Here is a tiny trained network, its code and every weight. The questions are about switching its units off for an input and a target symbol, where a switched-off unit gives its printed mean instead of its output.

import numpy as np


def w(rows, s, z=0):
    codes = np.array(rows[::2]) - 128.0
    scale = np.full(codes.shape[1], s)
    scale[-1] = z or s
    return codes * scale


def norm(h):
    return h / np.sqrt((h * h).mean(-1, keepdims=True) + 1e-5)


def f(y):
    return np.maximum(y, 0)


def softmax(a):
    e = np.exp(a - a.max(-1, keepdims=True))
    return e / e.sum(-1, keepdims=True)


def log_softmax(a):
    a = a - a.max(-1, keepdims=True)
    return a - np.log(np.exp(a).sum(-1, keepdims=True))


def net(x, mask):
    ids = ['ΠΦαβζηξω'.index(c) for c in x.split()]
    T = len(ids)
    res = E[ids] + P[:T]
    r = norm(res)
    for j in range(2):
        rows = slice(4 * j, 4 * j + 4)
        q, k, v = (r @ M[0][rows].T for M in (Q, K, V))
        z = softmax(np.where(np.tri(T) > 0, q @ k.T / 4**0.5, -1e9)) @ v
        o = O[0][rows]
        res = res + np.where(mask[j], z, o[:, -1]) @ o[:, :-1]
    y = f(norm(res) @ A[0][:, :-1].T + A[0][:, -1])
    res = res + np.where(mask[2:10], y, B[0][:, -1]) @ B[0][:, :-1]
    return log_softmax(norm(res)[-1] @ U[:, :-1].T + U[:, -1])


Q, K, V, O, A, B = {}, {}, {}, {}, {}, {}
E = w([
[79,138,99],'Π',
[117,91,120],'Φ',
[226,105,192],'α',
[55,29,93],'β',
[182,254,130],'ζ',
[130,58,119],'η',
[54,140,248],'ξ',
[168,183,87],'ω',
],0.0086)
P = w([
[54,107,98],'0',
[8,90,91],'1',
[43,103,97],'2',
[62,108,96],'3',
[100,110,106],'4',
[98,105,106],'5',
[123,132,103],'6',
[144,119,112],'7',
[148,128,116],'8',
[150,122,90],'9',
],0.0014)
Q[0] = w([
[195,130,207],'head 1',
[86,57,255],'head 1',
[19,138,122],'head 1',
[209,225,84],'head 1',
[71,88,80],'head 2',
[78,195,74],'head 2',
[75,115,78],'head 2',
[193,144,188],'head 2',
],0.011)
K[0] = w([
[230,158,160],'head 1',
[250,49,62],'head 1',
[68,90,2],'head 1',
[102,199,182],'head 1',
[64,119,205],'head 2',
[49,199,99],'head 2',
[56,155,179],'head 2',
[240,120,86],'head 2',
],0.0092)
V[0] = w([
[77,117,225],'head 1',
[93,125,179],'head 1',
[120,148,200],'head 1',
[186,134,4],'head 1',
[80,144,250],'head 2',
[161,120,2],'head 2',
[237,144,29],'head 2',
[168,122,35],'head 2',
],0.0048)
O[0] = w([
[41,60,144,118],'head 1',
[80,88,137,117],'head 1',
[78,121,172,2],'head 1',
[249,204,92,174],'head 1',
[197,153,177,5],'head 2',
[32,91,42,244],'head 2',
[3,58,120,113],'head 2',
[50,99,81,204],'head 2',
],0.0045,0.00068)
A[0] = w([
[99,130,254,214],'neuron 1',
[99,208,156,1],'neuron 2',
[198,132,158,162],'neuron 3',
[172,175,94,105],'neuron 4',
[206,101,135,114],'neuron 5',
[95,123,88,158],'neuron 6',
[80,94,123,142],'neuron 7',
[117,184,124,11],'neuron 8',
],0.0098,0.0033)
B[0] = w([
[173,79,254,254],'neuron 1',
[27,119,150,157],'neuron 2',
[56,135,137,229],'neuron 3',
[134,64,112,187],'neuron 4',
[90,146,167,224],'neuron 5',
[157,158,155,245],'neuron 6',
[180,158,154,233],'neuron 7',
[90,139,121,143],'neuron 8',
],0.0088,0.0034)
U = w([
[171,227,126,110],'Π',
[253,194,151,1],'Φ',
[21,138,119,214],'α',
[130,121,43,206],'β',
[9,71,136,23],'ζ',
[59,12,64,81],'η',
[123,144,213,174],'ξ',
[184,77,101,190],'ω',
],0.011,0.0048)

Each question gives the input, a string of symbols that net reads in full, and the target symbol t.
The units are the heads (4 rows each of Q, K, V and O) and the neurons (one row each of A and B). Each row of codes is followed by its name. A weight is (code - 128) times the scale printed after its matrix; where a second scale follows, it is the last column's (O, A, B and U).
mask holds one flag per unit, heads first, then neurons. A switched-off unit (its flag False) gives its mean, the last column of its rows in O or B, instead of its output. The means were averaged over made-up inputs and are rounded, as every weight is.
A unit's drop is (log p(t) with every unit on - log p(t) with that unit switched off) / (log p(t) with every unit on - log p(t) with every unit switched off).
most important unit: the unit with the biggest drop
top k neurons: the k neurons with the biggest drops, biggest first
which heads matter: for each layer, one digit per head in row order, 1 if its drop is at least 0.15 and else 0, layers parted by /
drop when u is switched off: that unit's drop, to one decimal
input ω α η, target ω: top 2 neurons -> [neuron 1; neuron 3]
input η Φ β Π Π, target Π: top 3 neurons -> [neuron 1; neuron 6; neuron 3]
input ω ξ α α ω ω, target ζ: which heads matter -> 11
input β η Π ξ α ζ η, target α: which heads matter -> 01
input Π Π α ζ, target α: most important unit -> neuron 2
input ω ω ω Π ω α ζ, target α: which heads matter -> 01
input α ξ ξ α ζ η ξ Π Φ ω, target ξ: which heads matter -> 10
input η η η ξ Π ω ω, target α: which heads matter -> 11
input Φ ζ η η, target ω: top 3 neurons -> [neuron 1; neuron 7; neuron 3]
input ω ω η η ω ω Π, target Π: top 3 neurons -> [neuron 6; neuron 3; neuron 1]
input ω Φ Φ η ξ η η β, target ξ: drop when head 1 is switched off -> -0.1
input ξ α ω Φ Π ζ η Π η, target α: drop when neuron 3 is switched off -> 0.4
input ξ α ω η α ω, target α: drop when head 1 is switched off -> 0.6
